Here is a tiny trained network, its code and every weight. The questions are about switching its units off for an input and a class, where a switched-off unit gives its printed mean instead of its output.

import numpy as np


def w(rows, s, z=0):
    codes = np.array(rows[::2]) - 128.0
    scale = np.full(codes.shape[1], s)
    scale[-1] = z or s
    return codes * scale


def norm(h):
    return h / np.sqrt((h * h).mean(-1, keepdims=True) + 1e-5)


def f(y):
    return y / 2 * (1 + np.tanh(0.7978845608 * (y + 0.044715 * y**3)))


def log_softmax(a):
    a = a - a.max(-1, keepdims=True)
    return a - np.log(np.exp(a).sum(-1, keepdims=True))


def net(x, mask):
    res = np.array(x, float).reshape(1, 8) / 4 @ E
    u = 0
    for l in range(2):
        y = f(norm(res) @ A[l][:, :-1].T + A[l][:, -1])
        res = res + np.where(mask[u : u + 16], y, B[l][:, -1]) @ B[l][:, :-1]
        u += 16
    return log_softmax(norm(res)[-1] @ U[:, :-1].T + U[:, -1])


A, B = {}, {}
E = w([
[110,167,90,156,203,116,124,223,124],'x0',
[113,114,134,92,132,178,134,95,169],'x1',
[45,161,164,117,106,78,165,113,93],'x2',
[90,107,111,159,106,21,166,121,51],'x3',
[191,181,56,75,159,59,72,64,95],'x4',
[101,86,251,182,189,135,130,158,161],'x5',
[172,187,102,178,68,157,90,136,126],'x6',
[233,106,160,236,128,97,73,65,119],'x7',
],0.0027)
A[0] = w([
[173,183,115,124,86,253,109,139,200,10],'0.n0',
[65,98,42,72,66,209,194,180,103,138],'0.n1',
[150,153,159,163,145,206,80,164,188,16],'0.n2',
[129,102,173,125,140,108,126,102,111,147],'0.n3',
[126,127,122,129,119,128,126,127,131,111],'0.n4',
[95,133,163,150,161,52,150,109,91,71],'0.n5',
[94,30,245,170,150,156,164,161,145,15],'0.n6',
[189,95,113,206,113,110,99,145,82,2],'0.n7',
[129,129,130,128,129,130,130,128,125,128],'0.n8',
[124,162,137,163,140,106,115,160,103,61],'0.n9',
[126,132,136,130,116,131,131,133,126,121],'0.n10',
[151,112,113,191,72,121,136,147,71,120],'0.n11',
[249,97,63,95,161,174,55,55,168,27],'0.n12',
[128,128,124,127,135,123,124,123,131,124],'0.n13',
[127,128,133,128,123,128,129,132,127,126],'0.n14',
[134,168,148,184,174,90,100,142,93,42],'0.n15',
],0.0043,0.0019)
B[0] = w([
[112,56,180,77,101,167,54,163,45,192],'0.n0',
[188,127,108,189,181,88,98,192,198,251],'0.n1',
[77,121,124,43,91,136,134,90,60,173],'0.n2',
[151,125,136,144,102,125,104,120,147,167],'0.n3',
[129,132,130,128,138,129,130,128,121,120],'0.n4',
[167,100,129,123,96,155,51,173,132,180],'0.n5',
[126,121,171,92,84,171,129,93,68,253],'0.n6',
[129,172,94,148,155,100,174,127,181,150],'0.n7',
[128,128,128,127,128,127,128,128,130,128],'0.n8',
[140,132,103,101,150,141,121,156,147,126],'0.n9',
[126,121,122,121,141,122,127,126,124,126],'0.n10',
[125,150,108,142,141,77,150,120,158,166],'0.n11',
[99,155,93,153,155,113,112,254,144,234],'0.n12',
[131,131,130,130,120,133,127,129,130,127],'0.n13',
[129,127,127,126,132,126,130,128,126,128],'0.n14',
[140,139,106,110,140,164,132,173,170,148],'0.n15',
],0.0049,0.0021)
A[1] = w([
[92,118,60,79,101,58,136,165,132,136],'1.n0',
[80,132,65,123,45,81,130,162,126,123],'1.n1',
[89,80,211,183,176,120,183,159,168,79],'1.n2',
[106,86,90,70,114,221,191,164,128,100],'1.n3',
[79,186,34,131,165,78,165,188,177,142],'1.n4',
[130,166,95,127,133,111,163,74,107,2],'1.n5',
[171,153,100,91,111,175,65,124,126,82],'1.n6',
[102,150,100,76,101,94,149,52,14,90],'1.n7',
[62,182,86,52,227,165,183,106,194,75],'1.n8',
[134,142,105,94,127,150,107,128,114,75],'1.n9',
[44,171,173,151,151,137,175,194,81,146],'1.n10',
[125,137,130,133,129,123,137,125,123,140],'1.n11',
[98,139,125,98,127,162,161,154,117,74],'1.n12',
[105,152,93,76,110,90,146,54,3,75],'1.n13',
[99,63,232,200,170,123,193,161,196,88],'1.n14',
[56,115,123,63,148,200,193,126,163,123],'1.n15',
],0.0042,0.0041)
B[1] = w([
[136,106,167,214,103,88,185,65,132,186],'1.n0',
[166,116,149,206,134,95,157,63,128,163],'1.n1',
[99,79,144,33,104,212,67,144,75,158],'1.n2',
[138,152,98,143,235,126,46,250,102,146],'1.n3',
[236,149,105,254,86,38,129,41,155,252],'1.n4',
[88,110,127,135,157,192,174,188,11,86],'1.n5',
[70,100,159,152,172,110,199,173,134,130],'1.n6',
[108,59,204,135,69,197,114,68,128,137],'1.n7',
[245,203,47,238,124,52,122,128,158,132],'1.n8',
[102,91,141,189,165,142,184,191,80,105],'1.n9',
[195,106,65,102,163,134,68,165,164,193],'1.n10',
[151,124,129,121,120,128,110,112,160,135],'1.n11',
[143,118,107,153,157,144,129,167,88,107],'1.n12',
[105,49,217,140,71,215,114,88,125,132],'1.n13',
[80,74,162,16,85,212,62,124,59,186],'1.n14',
[203,176,56,160,185,107,51,206,154,150],'1.n15',
],0.0031,0.003)
U = w([
[102,109,144,62,169,207,74,228,122,141],'0',
[187,188,44,194,149,49,137,133,161,160],'1',
[57,148,97,94,182,124,254,126,109,1],'2',
[100,98,191,123,60,136,159,28,100,142],'3',
],0.0088,0.0072)

Each question gives the input, the list of numbers given to net, and the class t.
The units are the neurons (one row each of A and B). Each row of codes is followed by its name. A weight is (code - 128) times the scale printed after its matrix; where a second scale follows, it is the last column's (A, B and U).
mask holds one flag per neuron, layer by layer. A switched-off neuron (its flag False) gives its mean, the last column of its row in B, instead of its output. The means were averaged over made-up inputs and are rounded, as every weight is.
A unit's drop is (log p(t) with every unit on - log p(t) with that unit switched off) / (log p(t) with every unit on - log p(t) with every unit switched off).
The circuit of an input: a set's keep is (log p(t) with only the set's units on - log p(t) with every unit switched off) / (log p(t) with every unit on - log p(t) with every unit switched off). Starting from the 12 units with the biggest drops (on a tie, the unit counted first), units are removed one at a time, each time the one whose removal leaves the highest keep (on an exact tie, the one counted first), for as long as the keep stays at least 0.8.
circuit, biggest first: the units of the circuit, biggest drop first
most important unit: the unit with the biggest drop
k most important neurons: the k neurons with the biggest drops, biggest first
top k neurons in layer l: the k neurons of layer l with the biggest drops, biggest first
drop of u: that unit's drop, to one decimal
input [-7,1,1,-1,-5,-5,2,-5], class 1: circuit, biggest first	[0.n1]
input [3,5,5,6,6,-7,-2,1], class 3: 2 most important neurons	[1.n13 1.n7]
input [3,-6,6,6,8,-6,0,5], class 3: circuit, biggest first	[0.n1 1.n13]
input [-5,4,2,-7,-2,-7,4,5], class 0: circuit, biggest first	[0.n0 0.n12]
input [5,2,8,-7,-1,-3,8,8], class 0: circuit, biggest first	[0.n0 1.n4]
input [2,-4,-3,7,-8,-1,2,-5], class 1: circuit, biggest first	[1.n4 0.n1]
input [-7,3,-3,-8,7,3,-4,2], class 0: top 2 neurons in layer 0	[0.n12 0.n0]
input [4,-7,0,2,3,6,1,-7], class 1: 2 most important neurons	[1.n4 0.n0]
input [-1,-3,-4,4,-6,0,2,7], class 3: circuit, biggest first	[0.n1 0.n12]
input [3,4,-7,-1,-5,1,8,8], class 0: 2 most important neurons	[0.n0 1.n4]
input [2,7,7,-2,1,-6,3,6], class 3: top 4 neurons in layer 0	[0.n1 0.n0 0.n5 0.n15]
input [-3,-1,3,8,8,-4,1,-7], class 3: 3 most important neurons	[1.n13 1.n7 0.n12]
input [5,4,-7,-3,0,-2,6,4], class 0: top 3 neurons in layer 0	[0.n0 0.n2 0.n1]
input [-5,1,3,-6,0,-2,-1,0], class 0: most important unit	0.n0
input [-2,2,4,4,-6,5,-4,-3], class 0: drop of 1.n10	0.1
input [0,1,7,3,5,-2,0,-2], class 3: drop of 0.n10	0.0
input [-8,0,-4,-6,7,4,-6,-6], class 1: drop of 0.n6	0.3
